Below is a small trained network, with its code and all its weights. Each question gives an input and a target symbol and asks what happens when units are switched off, that is, made to give their printed mean instead of their output.

import numpy as np


def w(rows, s, z=0):
    codes = np.array(rows[::2]) - 128.0
    scale = np.full(codes.shape[1], s)
    scale[-1] = z or s
    return codes * scale


def f(y):
    return np.maximum(y, 0)


def softmax(a):
    e = np.exp(a - a.max(-1, keepdims=True))
    return e / e.sum(-1, keepdims=True)


def log_softmax(a):
    a = a - a.max(-1, keepdims=True)
    return a - np.log(np.exp(a).sum(-1, keepdims=True))


def net(x, mask):
    ids = ['αβγδζπ'.index(c) for c in x.split()]
    T = len(ids)
    res = E[ids] + P[:T]
    r = res
    for j in range(2):
        rows = slice(2 * j, 2 * j + 2)
        q, k, v = (r @ M[0][rows].T for M in (Q, K, V))
        z = softmax(np.where(np.tri(T) > 0, q @ k.T / 2**0.5, -1e9)) @ v
        o = O[0][rows]
        res = res + np.where(mask[j], z, o[:, -1]) @ o[:, :-1]
    y = f(res @ A[0][:, :-1].T + A[0][:, -1])
    res = res + np.where(mask[2:6], y, B[0][:, -1]) @ B[0][:, :-1]
    return log_softmax(res[-1] @ U[:, :-1].T + U[:, -1])


Q, K, V, O, A, B = {}, {}, {}, {}, {}, {}
E = w([
[248,133,190,171,64,125,91,174],'α',
[165,88,172,153,76,98,41,37],'β',
[74,143,149,104,50,109,131,40],'γ',
[197,109,164,168,120,95,239,94],'δ',
[227,110,103,116,88,89,139,55],'ζ',
[199,42,139,130,121,175,62,132],'π',
],0.015)
P = w([
[71,179,87,151,130,169,161,114],'0',
[73,9,95,162,101,73,158,180],'1',
[161,116,184,15,133,117,173,111],'2',
[125,188,118,124,230,111,75,161],'3',
[197,55,87,62,43,160,108,233],'4',
[201,124,216,12,108,199,91,101],'5',
],0.013)
Q[0] = w([
[65,135,30,174,83,163,127,150],'h1',
[114,211,141,80,254,130,110,108],'h1',
[74,49,59,189,177,144,140,183],'h2',
[141,102,177,104,71,117,85,102],'h2',
],0.021)
K[0] = w([
[143,45,148,74,34,141,175,143],'h1',
[25,179,173,232,42,79,115,109],'h1',
[139,4,144,72,79,200,170,107],'h2',
[111,141,75,101,234,124,148,118],'h2',
],0.018)
V[0] = w([
[173,125,6,68,167,106,143,47],'h1',
[180,170,72,175,74,26,175,116],'h1',
[85,73,196,182,225,202,162,95],'h2',
[78,126,43,54,144,188,136,205],'h2',
],0.018)
O[0] = w([
[254,132,132,174,128,130,122,172,128],'h1',
[144,172,148,150,63,106,58,108,133],'h1',
[194,175,91,87,128,98,195,149,118],'h2',
[155,85,141,92,154,211,111,91,2],'h2',
],0.013,0.0093)
A[0] = w([
[140,162,174,68,244,128,129,120,5],'n1',
[74,153,23,234,137,145,107,169,219],'n2',
[128,89,246,76,108,132,129,88,10],'n3',
[177,254,132,71,175,150,87,96,19],'n4',
],0.017,0.0021)
B[0] = w([
[82,247,164,192,86,87,14,85,203],'n1',
[182,142,109,75,223,217,139,112,249],'n2',
[123,43,53,172,149,163,207,114,220],'n3',
[32,60,111,91,254,240,83,181,190],'n4',
],0.0076,0.013)
U = w([
[94,241,115,167,169,254,184,50,186],'α',
[14,159,145,96,187,77,56,181,71],'β',
[22,127,85,187,92,137,139,139,78],'γ',
[61,169,170,98,83,53,127,165,157],'δ',
[101,134,136,191,84,151,119,150,1],'ζ',
[163,63,145,39,137,177,217,106,173],'π',
],0.0047,0.0042)

Each question gives the input, a string of symbols that net reads in full, and the target symbol t.
The units are the heads (2 rows each of Q, K, V and O) and the neurons (one row each of A and B). Each row of codes is followed by its name. A weight is (code - 128) times the scale printed after its matrix; where a second scale follows, it is the last column's (O, A, B and U).
mask holds one flag per unit, heads first, then neurons. A switched-off unit (its flag False) gives its mean, the last column of its rows in O or B, instead of its output. The means were averaged over made-up inputs and are rounded, as every weight is.
A unit's drop is (log p(t) with every unit on - log p(t) with that unit switched off) / (log p(t) with every unit on - log p(t) with every unit switched off).
The circuit of an input: a set's keep is (log p(t) with only the set's units on - log p(t) with every unit switched off) / (log p(t) with every unit on - log p(t) with every unit switched off). Starting from all 6 units, units are removed one at a time, each time the one whose removal leaves the highest keep (on an exact tie, the one counted first), for as long as the keep stays at least 0.8.
units of the circuit, in order: the units of the circuit, biggest drop first
top k neurons: the k neurons with the biggest drops, biggest first
heads that matter: for each layer, one digit per head in row order, 1 if its drop is at least 0.15 and else 0, layers parted by /
drop of u: that unit's drop, to one decimal
input β π π γ γ, target π: units of the circuit, in order -> [h1]
input δ π π, target β: units of the circuit, in order -> [n4 h1 h2]
input β γ γ α α γ, target γ: units of the circuit, in order -> [n3 h2 h1]
input α π α, target γ: units of the circuit, in order -> [n3 h1 h2]
input π π δ β β γ, target δ: heads that matter -> 01
input α ζ β α β π, target γ: heads that matter -> 11
input β π δ, target δ: heads that matter -> 01
input δ α δ β γ, target δ: heads that matter -> 10
input ζ γ δ, target ζ: heads that matter -> 11
input γ γ γ δ π α, target β: units of the circuit, in order -> [n4 h2 h1]
input π π π, target α: units of the circuit, in order -> [n1 h2]
input ζ γ β, target ζ: heads that matter -> 11
input π δ β, target α: heads that matter -> 11
input α α β β α, target β: units of the circuit, in order -> [h1]
input β π α α π δ, target γ: units of the circuit, in order -> [h2 n3 h1]
input β π δ β β, target δ: top 2 neurons -> [n3 n4]
input γ π ζ α δ, target ζ: heads that matter -> 10
input γ α α δ ζ, target ζ: heads that matter -> 10
input ζ π π β α ζ, target δ: heads that matter -> 01
input π α α δ β, target δ: heads that matter -> 01
input α π α γ α, target γ: units of the circuit, in order -> [h1 n3 h2]
input δ δ β, target β: units of the circuit, in order -> [n4 h2 h1]
input π δ γ δ β π, target β: units of the circuit, in order -> [n4 h2 h1]
input ζ γ ζ β β, target ζ: heads that matter -> 10
input β δ π α π β, target γ: heads that matter -> 11
input γ ζ α ζ π π, target ζ: heads that matter -> 11
input π π π β β, target π: top 2 neurons -> [n2 n1]
input π α α, target α: top neuron -> [n1]
input γ π π α δ γ, target γ: drop of n2 -> 0.1
